Each row is followed by one of two labels, saying whether the row has a hidden trait. Each part has a new trait and two new labels.
In the rows, 128 means zero.
[228 111 131 145  88 147 161 109  95 129 152 112 120 115 129 118  86 105
 137 125 105 134 120 124 109 130 136 114 128 152 110 155 141 130 112 130
 129 174 135 122 122 109  61 133 121 150 105 145 138 118 136 145 115 142
 147 103 122 118 121 116  82 116 134 103 125 122  90 135 163  64 110  46
 138 115 105 129 117 117  94 137 188  82 146 115 187 127 134 133 131 127
 112 154  98 127 158] | (95)
[203 117 117 142  75 167 123 124  33 132 146 136 125 127 131 126 103 114
 134 137 111 128 124 128 151 132 148 119 115 115 130 153 145 153 122 132
  85 155 111 122 126  99  70 126 135 136 205 150 139 125 139 135 122 157
 175 127 141 143 137 126  81 132 111  82 126 131 164 137 178  85 117 134
 144 113 130 139 118 127  32 162 175  60 147 128 155 113 139 111 123 123
 121 147 115 120 130] | (86)
[250 129 124 153  72 159 132 132  18 129 140 128 119 121 142 124  79 137
 133 107 122 141 124 124 129 134 155 118 119  95  77 142 142 153 111 129
  78 156 129 116 123  89  69 130 131 120 119 154 142 127 150 127 123 126
 179 106 131 134 132 118 101 130 109 100 142 124 144 138 164  64 109 105
 139 103 161 150 129 125 122 147 154  69 144 130 181 119 134 128 124 165
 132 146 111 121 138] | (86)
[194  50 123 124  75 172 142 145   1 105 140 132 121 124 135 142  91 118
 136 105  89 133 123 126 129 125 120 122 118  68  75 159 141 142  93 131
 100 133 101 116 124 108  86 129 129 126 125 195 122 128 157 151 139 129
 188 101 125 136 141 114  72 121  90 116 128 122  58 161 164  42 109 122
 137  79  72 136 120 123  66 158 162 106 137 135 133 118 126 144 112 155
 122 135 104 105 142] | (95)
[205  63 141 165  53 170 146 127  50 127 138 171 133 118 137  27 100 128
 137 115  75 134 126 124 117 133 129 119 109 147  78 148 150 155 122 131
  83 145  99 125 123 125  86 137 129 135 151 172 140 104 167 124 117 176
 211 110 129 137 135 114  83 122 104  89 132 120  76 147 176  54 113 146
 137 102 124 140 107 128 103 162 161  97 140 135 164 117 135 122 127 123
 112 142 108 132 135] | (86)
[216  70 123 142  89 167 136 128  79 102 147 112 130 123 131 123  71 110
 133 120  96 138 126 131 131 130 121 124 130  96 111 157 147 140 117 130
 107 150 113 118 121 103  75 135 132 140 128 183 143 126 145 139 129 149
 207 113 128 120 131 115  92 118 102  99 124 122  81 145 171  45 111 122
 132  89 100 139 118 124 115 147 169 110 137 127 136 120 122 127 122 143
 115 139 108 118 165] | (95)
[215  81 125 152  68 178 151 124  12 109 145 151 131 123 145 104  77 127
 131 120  88 134 128 130 126 137 132 122 128 108 104 146 144 147 104 131
  76 151 113 115 117 110  84 132 127 141 152 177 146 137 171 133 130 139
 131 116 126 140 138 119  98 125  89  92 134 136 138 153 161  47 114 138
 131  91  94 151 125 124  91 141 166 103 141 132 123 118 122 136 121 138
 124 135 107 121 141] | (86)
[137 165  90  94 127 169 102 130 113 165 150  92 130 142 116 199 118 103
 132 145 142 132 121 126 160 122 167 122 139 119 158 156 147 141 124 131
 105 145 108 128 134  90  79 122 140 132 250 169 120 126 109 155 128 136
 159 117 149 147 138 129  80 131 110  99 113 133 168 130 168 124 136 126
 137 104 136 147 117 140  30 170 166  67 145 121 152 117 140 113 106  80
 145 149 119 113 131] | (86)
[195  58 134 145  78 188 162 138  34 115 141 156 136 121 135  91  78 121
 132 122  78 127 127 126 131 131 111 123 120  94  91 152 144 140 106 132
  79 148 110 112 116 119 103 126 123 152 118 165 148 132 166 143 136 127
 153 116 131 136 135 116  88 121  86 109 124 126 101 164 174  39 110 130
 130 104  80 141 128 119 107 146 168 106 134 131  96 123 121 150 126 156
 118 134  98 113 146] | (86)
[173  87 120 133  86 147 122 138   1  94 134  88 134 136 132 109 130 103
 134 132 108 132 129 132 129 130 119 127 135  35 151 158 155 145 119 129
 127 128 105 125 126 103 107 127 139 115 115 185 125 118 122 137 124 164
 247 137 113 121 141 113 121 121 112  94 122 124  98 131 142  90 117 156
 133  84 137 116 114 137  70 162 172 115 137 129 119 112 143  93 110 152
 110 148 133 121 137] | (95)
[168  83 129 154 115 169 150 150   1 113 127 148 137 135 147  97 124 113
 131 125  94 130 123 121 145 136 121 127 111 121 110 146 139 124 126 131
  94 110  95 112 124 104 111 114 133 128 123 149 129 120 131 152 136 148
 213 137 126 129 138 120  99 123 112  98 133 122 102 149 128  46 118 150
 143 107  94 133 117 139  35 179 180  93 137 142 162 118 137 145 116 139
  93 132 116 114 108] | (95)
[205 106 116 138  65 185 143 130  29 126 147 143 135 125 141 103  89 122
 131 126  97 132 126 126 146 132 137 121 139 115 130 142 145 145 117 131
  82 149 103 115 116 103  94 133 134 148 177 170 154 134 172 128 128 157
 148 109 131 146 133 124  96 131 112 110 128 135 156 148 174  38 115 146
 128  82 105 152 121 132 100 142 166  97 148 130 104 122 120 140 123 127
 133 137 103 118 147] | (86)
[203 101 121 136  88 158 135 135   1 113 135 108 132 124 139 132 109 114
 134 113 126 131 123 126 138 131 144 121 116  74 104 152 148 151 119 131
  98 147 102 117 125  85  83 127 136 114 124 165 134 122 142 152 126 129
 188 127 133 137 138 116 103 122 105  94 132 124 152 135 155  65 114 118
 145  94 130 141 119 134  13 159 181  79 139 129 157 115 142 115 113 134
 119 150 120  85 121] | (86)
[176  73 109 121 105 172 131 147   1 121 149 124 126 134 146 144 133 122
 133  73 125 134 124 100 132 126 131 122 148  82 123 144 146 141 107 131
 117 122  77 130 114  97  72 136 127 111  97 193 123 128 175 122 124 175
 202  36 128 151 141 107 113 122 105  77 125 125 128 148 181  61 123 169
 133 100 108 159 129 145  52 158 161 110 144 139 187 118 118 136 108  89
 136 129 107 116 138] | (86)
[165 128 105 138 106 184 116 142  17 152 140 116 137 136 140  79 125 117
 133 146 122 132 125 114 165 130 152 123 145 138 152 150 148 140 134 132
  75 117  85 125 120 104  89 139 144 124 179 191 137 117 137 112 115 209
 249 105 130 143 140 127 108 134 120  52 124 134 150 137 181  86 122 172
 130 102 157 144 115 152  58 179 146  87 150 139 128 112 130 107 112  99
 135 144 114 123 137] | (86)

Part 2:
[102 152  82 133 179  98 137 152 118 139 128 137 132  57 165 132  62 128
 177 118 108 130  97 113 130  74 157 132 151 106 115 140] | Y
[127  88 116 133  99 108 148 117 125 143 125 139 110 194 204 142 107 112
 135 141  86 121 115 127 114 115 101 133 112 158  46 187] | Y
[189 142 130 137  98 113 121  97 132 136 109 157 118   1  90 147 154 125
 155 136  98 120 147 123 127 111 150 109 131 164  74 142] | Y
[183  59 152 116 112 152 153 108 120 137 127 152 126 208 197 110 134 137
 112 144 111 113 122 136 138 137  96 136  95 124  94 199] | Y
[170 109 108 127 107  83 142 127 126 138  99 158 115  30 108 131 175 136
 129 127 156 128 131 140 142 123 146 111 128 126 189 112] | K
[117 143 201 140  99 156  91 103 138 123 121 100 129 128 105 140 152 120
 102 133 122 137 166 133 117 181 108 128 113 154 121 139] | K
[214 125 106 139 117 111 150 114 125 136  96 170 108  26  99 144 168 138
 149 136 104 113 127 140 129 109 137 105 134 156  90 130] | Y
[154 142 135 139 103 157 117  62 119 116 114 133 112  82  98 135 145 140
 138 118  92 122 131 130 142 123 147 111 106 153  64 123] | Y
[135 123 130 106 109 165 119  80 120 117 107 125 132 163 188 106 112 137
 129 129  93 126 117 135 134 111 117 125 103 152  90 151] | Y
[116  59 130 103 106 148 126  81 127 140 100 152 106 197 132 120 168 118
 140 143  98 125 129 143 121 114 111 127 114 158 114 175] | Y
[130  62 149 141  83 107 112  88 134 153  98 150 103  62  67 146 185 124
 141 136 103 125 159 147 126 156 118 113 121 156 111 142] | K
[130 163 125 152 112 130 149 124 126 140 103 148 118  17  46 140 148 121
 140 133 111 127 137 135 141 142 135 114 137 157 124 122] | K
[190  74 140 115 125 115 152 110 114 161  85 160 130  98 202 113 105 146
 137 142 100 122 114 128 132 119  95 136 113 115  85 226] | Y
[ 95  95 115  96  98  88 124 110 125 151  95 127 114 173 225 116  95 135
 118 127 137 136 121 114 114 111 105 128 122 108 133 192] | K
[159 120 154 103  89 157 122  67 133 122  89 149 118 102 121 133 161 125
 113 144 129 122 146 132 117 118 132 111 118 157 130 159] | K
[181 149 102 117 154  98 172 136 114 147 115 164 119 165 206 125  87 138
 134 136 143 121 107 116 138 104 104 129 146 121 120 192] | Y
[144  81  90 105 159 121 159 153 116 146  94 173 133 110 115 104 105 145
 161 140 149 116 102 143 120  91 103 133 157 103 146 198] | K
[ 88  97 120 113 155  93 136 131 122 186  93 143 137  64 186 113  72 110
 170 147  86 143 121 125 115  97 108 148 140 127 108 255] | Y
[142 112 125 116  87 126 129  91 124 149 125 118 112 202 219 141 102 129
 101 129 117 138 131 109 131 148 103 134 106 128 113 190] | Y
[160  83  78 130 137 160 160 103 124 155  81 180 117 102 125 132 178 134
 148 137 125 118 111 134 129 132 105 125 134 105 164 185] | K
[ 82 170  91 151 123 183 163  96 111 146  92 132 108  67  99 125 119 122
 153 125  87 131 105 122 142 173 101 133 107 148 115 191] | K
[203  50 151  95 129 107 147 115 119 145  88 164 129 217 213 115 119 157
 119 145 161 111 120 139 116 102  81 125 129 111 104 218] | Y
[169  93 106 123 138 120 161 152 119 143 107 152 137  93 167 114 113 142
 134 135 166 122 106 134 129 124 106 137 132  96 167 195] | Y
[187 122 117  97 135  97 137 128 132 134 100 148 141  38 145 123 153 129
 136 141 168 125 130 125 121  73 147 118 147 135 166 153] | Y
[ 79 115  55 103 167 118 181 187 108 138  78 153 144  80 179 103  78 124
 170 137 132 130  75 143 105  80 112 140 142 104 165 199] | K
[154  93 139  92 136 118 143 108 124 131 137 131 140 161 234 110 111 127
 123 140 137 135 113 115 129  86 140 131 105 130 117 174] | Y
[140  91 150  89 101 125 136 100 129 133 131 126 142 167 238 113 136 118
 117 139 128 137 124 115 131 107 141 131  95 146 124 169] | Y
[121  96  96 116 157 101 145 168 117 143  93 142 144 153 188 114  87 135
 166 138 118 122 102 132  98  91 109 139 141 111  92 180] | K
[158 131  77 126 135  84 211 142 109 157 104 169 109  93 179 126 154 129
 119 138 158 130  98 113 144 140 125 124 136 137 181 197] | K
[142 145  95 101 147  89 154 103 112 162 107 161 107 164 217 123  90 130
 124 133 143 142 112 109 138 107  99 129 134 132 141 230] | K
[151 126  71 142 121 123 198 125 111 152 100 179 102  89  91 135 177 124
 151 137 113 113 103 125 142 137 116 122 135 154 132 165] | K
[163 103 138  94 108 123 167 116 116 141  95 143 134 236 234 111 113 137
 106 145 163 128 110 121 122 124  88 134 116 127 138 205] | K
[176 125  95  97 128  68 188 144 112 146  89 174 120 176 217 117 111 139
 114 141 146 127 103 120 126  99 107 120 136 142 144 189] | K
[188 102 139 141  89 150 133 107 131 132 105 166 108 115  77 146 181 138
 132 136 127 111 141 142 123 152 107 118 130 145  91 123] | Y
[159  92  79 110 124  78 165 134 108 152  87 164 110 209 173 120 115 160
 134 120 144 125 105 129 131 128  94 121 132  97 130 173] | K
[122 135  66 135 169 130 153 153 114 137 124 141 142  52 152 117  77 134
 161 120 128 126  88 116 135  89 145 138 143  98 142 152] | Y
[199 125 136 135 143 144 123 103 128 147  84 156 136  49  82 134 164 147
 137 135 159 123 146 133 132 139 122 119 150 110 162 159] | K
[150 105 154  90 129 125  91  99 128 126 108 110 146 181 236 114  88 147
 111 123 159 139 132 122 110  93 120 124 124 100 139 158] | Y
[150  66 144 105  87 127 125  83 128 134  95 149 100 250 165 130 153 139
 112 139 116 122 137 143 115 131  81 117 114 154  90 147] | Y
[115 120 144 115 107 189 137  88 127 136  90 124 143  57 155 105 146 115
 131 143 108 138 127 134 130 131 128 132  96 159 146 185] | K
[130 119 117 144 122 133 149 125 128 147  73 178 110  55  70 135 156 119
 178 144  93 116 127 148 110 111 113 115 152 162 106 162] | Y
[252 144 151 150  78 159 137  66 118 131 106 162 109  18  80 141 178 165
 120 118 110 117 141 133 167 158 133 103 106 145  93 123] | Y
[129 150  96 121 167 114 176 147 114 140  83 163 124  15  93 111 143 120
 169 143 134 122 107 140 126  83 140 120 158 156 153 167] | K
[124  66 137  97 128  70 118 126 137 142 121 136 115 215 193 117 117 130
 116 139 156 130 136 124 113  99 117 127 138 110 140 147] | K
[ 91 152 130 140 127 142 159 127 127 149  65 164 119   1  78 118 135 106
 165 145 111 138 124 143 129 114 139 120 140 168 161 168] | K
[166 139 120 136 151  83 127 128 121 164  96 161 117  35 136 142  88 138
 157 131 131 125 129 116 124 105 115 124 165 109 121 210] | Y
[142  67 174 140  92 144 119 114 139 143  99 137 143   7 116 133 159 115
 145 147  92 123 148 150 113 141 133 129 102 145  88 149] | Y
[104 128 127 104 133 106 123 150 121 119 130  97 150 193 195 115  88 140
 102 118 150 134 120 124 129 118 127 130 122  97 171 133] | K
[147 181 130 146 108 186 160  74 106 152  92 131 137   1 191 123 102 126
 139 133  73 131 113 113 155 144 122 129  87 162  90 235] | K
[119  87 124  88 147  76 111 142 134 157  55 147 147   1 116 118  96 130
 173 138 136 139 134 141  95  70 143 120 164 121 165 181] | K
[175  66 116 105 122  77 150 109 123 152 113 165  96 238 200 119 121 148
 112 134 156 127 119 121 129 109  83 124 134 109 125 188] | Y
[173  71 157 114 105 141 133 102 121 132  96 148 139 118 201 118 108 128
 141 150  87 114 128 142 112  98 110 126 109 161  43 217] | Y
